Below is a small trained network, with its code and all its weights. Each question gives an input and a target symbol and asks what happens when units are switched off, that is, made to give their printed mean instead of their output.

import numpy as np


def w(rows, s, z=0):
    codes = np.array(rows[::2]) - 128.0
    scale = np.full(codes.shape[1], s)
    scale[-1] = z or s
    return codes * scale


def norm(h):
    return h / np.sqrt((h * h).mean(-1, keepdims=True) + 1e-5)


def f(y):
    return np.maximum(y, 0)


def softmax(a):
    e = np.exp(a - a.max(-1, keepdims=True))
    return e / e.sum(-1, keepdims=True)


def log_softmax(a):
    a = a - a.max(-1, keepdims=True)
    return a - np.log(np.exp(a).sum(-1, keepdims=True))


def net(x, mask):
    ids = ['αβγδεζθλμξπσφψω'.index(c) for c in x.split()]
    T = len(ids)
    res = E[ids] + P[:T]
    u = 0
    for l in range(2):
        r = norm(res)
        for j in range(2):
            rows = slice(2 * j, 2 * j + 2)
            q, k, v = (r @ M[l][rows].T for M in (Q, K, V))
            z = softmax(np.where(np.tri(T) > 0, q @ k.T / 2**0.5, -1e9)) @ v
            o = O[l][rows]
            res = res + np.where(mask[u + j], z, o[:, -1]) @ o[:, :-1]
        u += 2
        y = f(norm(res) @ A[l][:, :-1].T + A[l][:, -1])
        res = res + np.where(mask[u : u + 8], y, B[l][:, -1]) @ B[l][:, :-1]
        u += 8
    return log_softmax(norm(res)[-1] @ U[:, :-1].T + U[:, -1])


Q, K, V, O, A, B = {}, {}, {}, {}, {}, {}
E = w([
[70,114,193,120,100,136,109,149,109,122,141],'α',
[87,174,136,136,115,217,64,86,180,116,163],'β',
[37,156,156,65,117,118,112,164,140,115,215],'γ',
[66,253,126,104,139,26,148,122,152,97,206],'δ',
[159,59,177,63,120,143,148,79,212,97,61],'ε',
[108,189,133,194,113,168,188,47,62,89,168],'ζ',
[118,183,144,133,198,94,171,149,119,176,171],'θ',
[150,149,89,96,221,124,152,115,152,78,185],'λ',
[179,166,84,56,86,45,80,110,104,172,226],'μ',
[122,119,228,141,156,94,165,168,201,33,246],'ξ',
[52,145,185,205,65,152,160,151,188,143,213],'π',
[105,93,86,94,104,156,179,70,171,209,126],'σ',
[44,188,161,188,146,95,133,135,127,136,72],'φ',
[93,29,173,134,144,87,164,112,124,146,222],'ψ',
[234,142,123,157,96,139,202,130,105,150,126],'ω',
],0.014)
P = w([
[86,134,223,136,144,108,128,50,212,254,175],'0',
[72,145,161,106,114,97,130,94,178,177,163],'1',
[94,135,151,108,117,100,131,101,161,154,142],'2',
[97,115,139,112,129,130,133,139,145,136,119],'3',
[103,100,116,109,125,136,134,149,139,119,105],'4',
[116,97,92,119,126,143,147,139,151,106,112],'5',
[121,87,96,125,125,155,152,144,139,90,105],'6',
[123,92,100,132,133,158,147,141,146,98,110],'7',
],0.0064)
Q[0] = w([
[160,68,73,151,201,107,219,83,10,162,17],'0.h0',
[95,206,131,193,111,102,120,135,110,189,90],'0.h0',
[28,118,127,98,81,52,253,65,93,130,206],'0.h1',
[254,25,90,88,122,91,118,119,79,120,45],'0.h1',
],0.0046)
K[0] = w([
[152,160,177,121,104,114,254,90,47,142,130],'0.h0',
[89,164,164,129,80,177,157,87,176,135,141],'0.h0',
[105,5,17,153,93,92,195,191,171,71,111],'0.h1',
[140,185,251,97,117,64,192,139,121,215,116],'0.h1',
],0.0051)
V[0] = w([
[157,97,171,120,146,86,239,129,130,128,90],'0.h0',
[132,127,141,83,110,77,113,195,236,190,123],'0.h0',
[151,129,222,144,163,115,128,64,112,126,171],'0.h1',
[194,232,167,122,196,234,4,125,168,177,103],'0.h1',
],0.0039)
O[0] = w([
[126,102,89,114,105,81,122,168,101,120,91,173],'0.h0',
[93,159,166,164,99,146,92,255,131,119,97,215],'0.h0',
[94,151,125,205,73,114,88,59,182,88,142,252],'0.h1',
[142,148,64,133,139,161,96,152,146,116,91,18],'0.h1',
],0.0099,0.0023)
A[0] = w([
[173,175,178,110,57,155,152,186,16,119,93,252],'0.n0',
[88,76,114,186,109,110,157,23,191,147,164,183],'0.n1',
[207,116,138,104,128,69,66,126,247,181,61,176],'0.n2',
[147,185,88,7,107,65,156,125,152,156,173,170],'0.n3',
[123,196,112,42,81,98,101,118,81,109,118,101],'0.n4',
[72,69,107,170,189,159,96,76,129,52,234,197],'0.n5',
[157,119,190,160,39,195,134,89,191,216,147,181],'0.n6',
[2,180,32,125,83,208,178,18,78,191,54,115],'0.n7',
],0.0047,0.0021)
B[0] = w([
[100,232,73,138,54,132,116,171,155,130,132,162],'0.n0',
[125,83,120,102,101,167,178,255,66,114,31,255],'0.n1',
[38,118,150,135,137,82,174,65,126,69,152,165],'0.n2',
[79,141,159,104,134,158,162,216,138,147,53,197],'0.n3',
[98,95,152,188,117,144,109,193,159,131,168,147],'0.n4',
[227,151,157,135,125,63,55,126,98,197,76,214],'0.n5',
[73,160,52,103,133,133,94,152,131,150,130,237],'0.n6',
[141,148,193,158,189,185,122,152,106,82,198,227],'0.n7',
],0.0071,0.0063)
Q[1] = w([
[140,77,154,102,139,169,177,62,116,108,107],'1.h0',
[229,86,54,113,176,123,91,22,159,151,113],'1.h0',
[255,40,95,118,165,109,101,26,118,109,183],'1.h1',
[155,104,60,106,142,130,115,75,134,179,124],'1.h1',
],0.0097)
K[1] = w([
[81,106,128,91,132,92,150,191,255,165,73],'1.h0',
[52,165,134,172,121,73,71,157,206,179,146],'1.h0',
[29,179,143,147,139,37,105,151,210,212,113],'1.h1',
[43,180,127,128,117,124,86,115,129,180,113],'1.h1',
],0.0079)
V[1] = w([
[74,68,151,138,171,150,151,142,99,137,191],'1.h0',
[124,189,119,221,91,122,83,147,125,156,171],'1.h0',
[91,141,120,112,96,218,152,90,193,3,125],'1.h1',
[175,71,240,162,173,87,86,118,179,76,189],'1.h1',
],0.0058)
O[1] = w([
[78,79,193,135,154,164,120,194,39,254,168,199],'1.h0',
[213,55,151,100,90,191,177,46,215,142,137,205],'1.h0',
[45,174,87,119,173,147,82,48,147,90,192,140],'1.h1',
[144,119,201,168,171,59,47,151,135,87,191,1],'1.h1',
],0.0092,0.0038)
A[1] = w([
[103,128,136,206,134,123,110,174,135,70,155,253],'1.n0',
[150,196,146,71,125,115,170,95,140,83,162,131],'1.n1',
[88,181,114,107,74,143,84,188,169,143,168,106],'1.n2',
[227,173,138,79,178,80,97,160,137,92,57,166],'1.n3',
[90,117,131,149,75,158,183,106,169,219,84,94],'1.n4',
[180,146,161,201,111,109,124,93,108,62,254,139],'1.n5',
[134,160,76,119,187,99,58,123,78,111,185,141],'1.n6',
[142,125,133,107,136,123,139,171,93,147,100,251],'1.n7',
],0.0082,0.003)
B[1] = w([
[159,48,58,124,149,125,150,66,109,160,151,175],'1.n0',
[159,153,168,213,86,123,97,125,111,160,90,161],'1.n1',
[136,102,113,156,162,143,134,103,135,139,72,213],'1.n2',
[225,48,50,204,148,131,83,157,88,107,66,153],'1.n3',
[173,164,117,103,166,82,114,163,78,35,172,254],'1.n4',
[129,138,68,81,118,61,39,157,153,146,189,164],'1.n5',
[58,76,55,148,81,94,181,50,186,79,87,135],'1.n6',
[99,116,87,112,129,163,59,2,105,163,73,203],'1.n7',
],0.0076,0.0091)
U = w([
[141,137,195,88,68,177,36,173,105,11,95,44],'α',
[145,183,91,173,177,216,57,41,212,160,118,221],'β',
[98,91,236,48,157,193,102,138,204,157,187,40],'γ',
[126,182,220,174,114,87,173,158,180,138,71,185],'δ',
[19,44,59,104,130,67,125,33,170,56,126,166],'ε',
[164,203,129,156,72,147,89,87,50,130,247,50],'ζ',
[213,175,159,38,244,92,159,172,102,120,164,22],'θ',
[205,74,61,182,150,118,82,127,150,141,28,181],'λ',
[176,133,72,2,85,118,91,186,190,184,162,2],'μ',
[127,51,101,124,177,44,42,164,164,98,234,200],'ξ',
[132,77,126,166,85,194,189,208,173,94,214,97],'π',
[35,178,109,101,156,195,126,170,41,170,124,174],'σ',
[114,86,200,187,226,164,181,93,118,24,156,32],'φ',
[136,38,228,147,83,70,126,137,54,207,99,81],'ψ',
[159,161,63,93,28,143,215,71,129,76,74,162],'ω',
],0.0091,0.0025)

Each question gives the input, a string of symbols that net reads in full, and the target symbol t.
The units are the heads (2 rows each of Q, K, V and O) and the neurons (one row each of A and B). Each row of codes is followed by its name. A weight is (code - 128) times the scale printed after its matrix; where a second scale follows, it is the last column's (O, A, B and U).
mask holds one flag per unit, layer by layer, with each layer's heads first. A switched-off unit (its flag False) gives its mean, the last column of its rows in O or B, instead of its output. The means were averaged over made-up inputs and are rounded, as every weight is.
A unit's drop is (log p(t) with every unit on - log p(t) with that unit switched off) / (log p(t) with every unit on - log p(t) with every unit switched off).
The circuit of an input: a set's keep is (log p(t) with only the set's units on - log p(t) with every unit switched off) / (log p(t) with every unit on - log p(t) with every unit switched off). Starting from the 12 units with the biggest drops (on a tie, the unit counted first), units are removed one at a time, each time the one whose removal leaves the highest keep (on an exact tie, the one counted first), for as long as the keep stays at least 0.8.
units of the circuit, in order: the units of the circuit, biggest drop first
unit that matters most: the unit with the biggest drop
top k neurons: the k neurons with the biggest drops, biggest first
k most important neurons of layer l: the k neurons of layer l with the biggest drops, biggest first
heads that matter: for each layer, one digit per head in row order, 1 if its drop is at least 0.15 and else 0, layers parted by /
input δ σ φ γ μ ζ, target ζ: units of the circuit, in order	0.n7; 1.n5; 0.n3
input δ ε θ φ, target ε: unit that matters most	1.h1
input ζ ζ θ, target θ: 2 most important neurons of layer 1	1.n4; 1.n2
input ψ ζ ζ, target ψ: units of the circuit, in order	0.h0; 0.n5; 1.h1
input α β ω σ β θ φ, target β: heads that matter	11 / 00
input γ ε π π λ ε μ μ, target ε: units of the circuit, in order	1.h1; 1.n6
input π β μ γ α δ, target β: units of the circuit, in order	1.h1; 1.h0; 0.h0; 1.n4
input δ γ γ, target γ: units of the circuit, in order	0.n1; 0.h0; 1.h0
input γ ω ε δ δ ψ μ, target ψ: heads that matter	00 / 01
input β δ φ μ, target β: heads that matter	01 / 11
input φ ω ε φ α γ δ δ, target ε: units of the circuit, in order	0.n0; 1.h1; 1.n6
input δ ω π γ, target ω: units of the circuit, in order	1.h0; 1.h1
input α σ ζ σ γ ψ, target ψ: units of the circuit, in order	0.n5; 0.h1
input ζ ψ μ ζ, target ψ: units of the circuit, in order	0.h0; 0.n5; 1.h1; 1.h0
input ε ζ γ ξ γ ζ, target ξ: top 2 neurons	0.n3; 1.n5
input α α δ, target δ: unit that matters most	0.n7
input β δ σ ζ α, target α: top 4 neurons	0.n5; 1.n4; 0.n0; 0.n7
input ψ φ δ, target ψ: heads that matter	00 / 01
input φ ζ λ ζ, target λ: heads that matter	10 / 11
input ξ σ μ, target σ: top neuron	0.n7
input δ φ θ σ σ ξ θ, target ξ: top 3 neurons	0.n6; 0.n3; 0.n1
input β ζ φ, target φ: 3 most important neurons of layer 0	0.n7; 0.n1; 0.n5
input ξ ζ ω ω θ, target θ: top 4 neurons	0.n7; 1.n4; 0.n0; 0.n5
input ε θ θ μ, target ε: 3 most important neurons of layer 0	0.n2; 0.n3; 0.n1
input μ ζ φ γ, target γ: 2 most important neurons of layer 0	0.n7; 0.n5
input π δ ε α π, target ε: heads that matter	00 / 01
